Here is a tiny trained network, its code and every weight. The questions are about switching its units off for an input and a class, where a switched-off unit gives its printed mean instead of its output.

import numpy as np


def w(rows, s, z=0):
    codes = np.array(rows[::2]) - 128.0
    scale = np.full(codes.shape[1], s)
    scale[-1] = z or s
    return codes * scale


def norm(h):
    return h / np.sqrt((h * h).mean(-1, keepdims=True) + 1e-5)


def f(y):
    return np.maximum(y, 0)


def log_softmax(a):
    a = a - a.max(-1, keepdims=True)
    return a - np.log(np.exp(a).sum(-1, keepdims=True))


def net(x, mask):
    res = np.array(x, float).reshape(1, 8) / 4 @ E
    u = 0
    for l in range(4):
        y = f(norm(res) @ A[l][:, :-1].T + A[l][:, -1])
        res = res + np.where(mask[u : u + 3], y, B[l][:, -1]) @ B[l][:, :-1]
        u += 3
    return log_softmax(norm(res)[-1] @ U[:, :-1].T + U[:, -1])


A, B = {}, {}
E = w([
[120,131,121,128,128,129,125,140,140,133,128],'x0',
[120,130,127,130,119,127,129,132,137,129,125],'x1',
[103,151,77,155,124,219,112,181,80,16,129],'x2',
[205,93,87,159,72,158,129,138,136,180,143],'x3',
[131,127,133,103,116,135,123,132,140,123,118],'x4',
[143,123,130,114,134,128,117,132,130,119,128],'x5',
[133,126,129,117,128,130,121,129,131,125,124],'x6',
[207,253,150,153,129,131,149,129,155,163,64],'x7',
],0.013)
A[0] = w([
[79,153,160,95,173,108,128,142,106,118,94,169],'L0N0',
[158,255,182,182,126,218,99,176,105,85,83,2],'L0N1',
[180,222,183,146,143,117,144,115,143,175,56,77],'L0N2',
],0.0072,0.0088)
B[0] = w([
[108,176,179,123,118,139,113,1,208,105,178,253],'L0N0',
[147,23,38,93,156,53,250,80,189,106,137,241],'L0N1',
[155,134,228,181,130,174,86,235,144,95,161,247],'L0N2',
],0.0083,0.0055)
A[1] = w([
[47,178,254,87,147,164,77,226,39,83,119,3],'L1N0',
[161,245,224,131,127,114,60,175,131,146,107,48],'L1N1',
[197,25,109,176,114,121,144,218,131,141,64,176],'L1N2',
],0.0048,0.0038)
B[1] = w([
[168,160,158,229,145,110,15,107,168,60,128,153],'L1N0',
[134,76,244,198,114,93,125,118,92,127,121,190],'L1N1',
[87,142,136,58,84,143,133,109,3,222,129,254],'L1N2',
],0.0069,0.0044)
A[2] = w([
[119,101,155,101,128,79,109,84,132,172,125,1],'L2N0',
[107,107,143,134,135,113,111,95,116,156,118,97],'L2N1',
[195,255,88,156,141,157,126,128,117,92,46,92],'L2N2',
],0.0097,0.0012)
B[2] = w([
[134,121,70,121,143,78,214,219,148,114,203,255],'L2N0',
[100,117,90,71,90,154,195,153,174,104,71,201],'L2N1',
[56,34,83,6,105,9,172,129,148,189,254,251],'L2N2',
],0.0083,0.0048)
A[3] = w([
[99,146,111,150,122,246,60,89,97,83,127,128],'L3N0',
[187,228,183,157,122,128,95,113,150,167,112,106],'L3N1',
[91,143,166,131,179,90,132,125,157,68,140,253],'L3N2',
],0.013,0.0029)
B[3] = w([
[163,154,104,198,111,225,59,173,53,129,30,188],'L3N0',
[169,189,167,170,133,101,96,142,17,153,28,175],'L3N1',
[91,173,124,129,191,147,98,48,248,58,130,253],'L3N2',
],0.011,0.012)
U = w([
[74,134,117,45,177,80,174,61,227,74,179,183],'0',
[159,33,44,83,62,105,199,168,92,206,192,234],'1',
[152,244,246,176,182,84,108,93,164,111,53,2],'2',
[211,148,169,132,85,83,135,179,10,227,67,85],'3',
[97,163,86,165,158,227,46,87,141,31,59,82],'4',
[150,80,77,158,75,207,91,211,3,136,89,143],'5',
],0.016,0.0039)

Each question gives the input, the list of numbers given to net, and the class t.
The units are the neurons (one row each of A and B). Each row of codes is followed by its name. A weight is (code - 128) times the scale printed after its matrix; where a second scale follows, it is the last column's (A, B and U).
mask holds one flag per neuron, layer by layer. A switched-off neuron (its flag False) gives its mean, the last column of its row in B, instead of its output. The means were averaged over made-up inputs and are rounded, as every weight is.
A unit's drop is (log p(t) with every unit on - log p(t) with that unit switched off) / (log p(t) with every unit on - log p(t) with every unit switched off).
The circuit of an input: a set's keep is (log p(t) with only the set's units on - log p(t) with every unit switched off) / (log p(t) with every unit on - log p(t) with every unit switched off). Starting from all 12 units, units are removed one at a time, each time the one whose removal leaves the highest keep (on an exact tie, the one counted first), for as long as the keep stays at least 0.8.
circuit, biggest first: the units of the circuit, biggest drop first
most important unit: the unit with the biggest drop
k most important neurons: the k neurons with the biggest drops, biggest first
drop of u: that unit's drop, to one decimal
input [2,1,-5,5,-7,4,8,-3], class 1: circuit, biggest first : L3N2
input [3,8,-6,1,-6,0,2,2], class 3: 2 most important neurons : L3N2, L0N0
input [-3,-4,2,7,-4,-4,0,-7], class 5: circuit, biggest first : L2N2, L3N2
input [-3,7,1,1,-1,-4,6,3], class 1: 2 most important neurons : L0N1, L3N2
input [7,0,8,1,-5,3,-3,-5], class 5: circuit, biggest first : L3N2, L0N0
input [-1,2,-4,2,7,-2,-2,-2], class 1: 2 most important neurons : L3N2, L0N0
input [0,-1,1,-7,7,-8,-8,-1], class 4: 3 most important neurons : L0N1, L2N2, L3N0
input [-1,6,-1,4,7,5,4,7], class 3: 2 most important neurons : L0N2, L3N2
input [8,-5,-2,-6,4,-4,4,1], class 2: 2 most important neurons : L0N1, L3N1
input [-1,-2,1,5,4,0,3,5], class 1: 2 most important neurons : L2N2, L0N1
input [-5,-3,3,1,-4,2,3,2], class 1: 2 most important neurons : L3N2, L0N0
input [8,0,1,-1,1,-8,-6,-7], class 4: 3 most important neurons : L2N2, L0N1, L2N0
input [-8,-2,6,-6,-7,0,3,4], class 0: drop of L3N2 : 0.0
input [7,0,-3,4,-7,3,7,0], class 1: drop of L3N2 : 0.4
input [-6,-7,2,7,2,-3,-1,-3], class 5: drop of L0N1 : 0.1
input [-6,0,-7,4,-3,-8,-7,3], class 3: drop of L3N2 : 0.2
input [6,-3,0,6,-5,7,-6,3], class 3: most important unit : L0N1
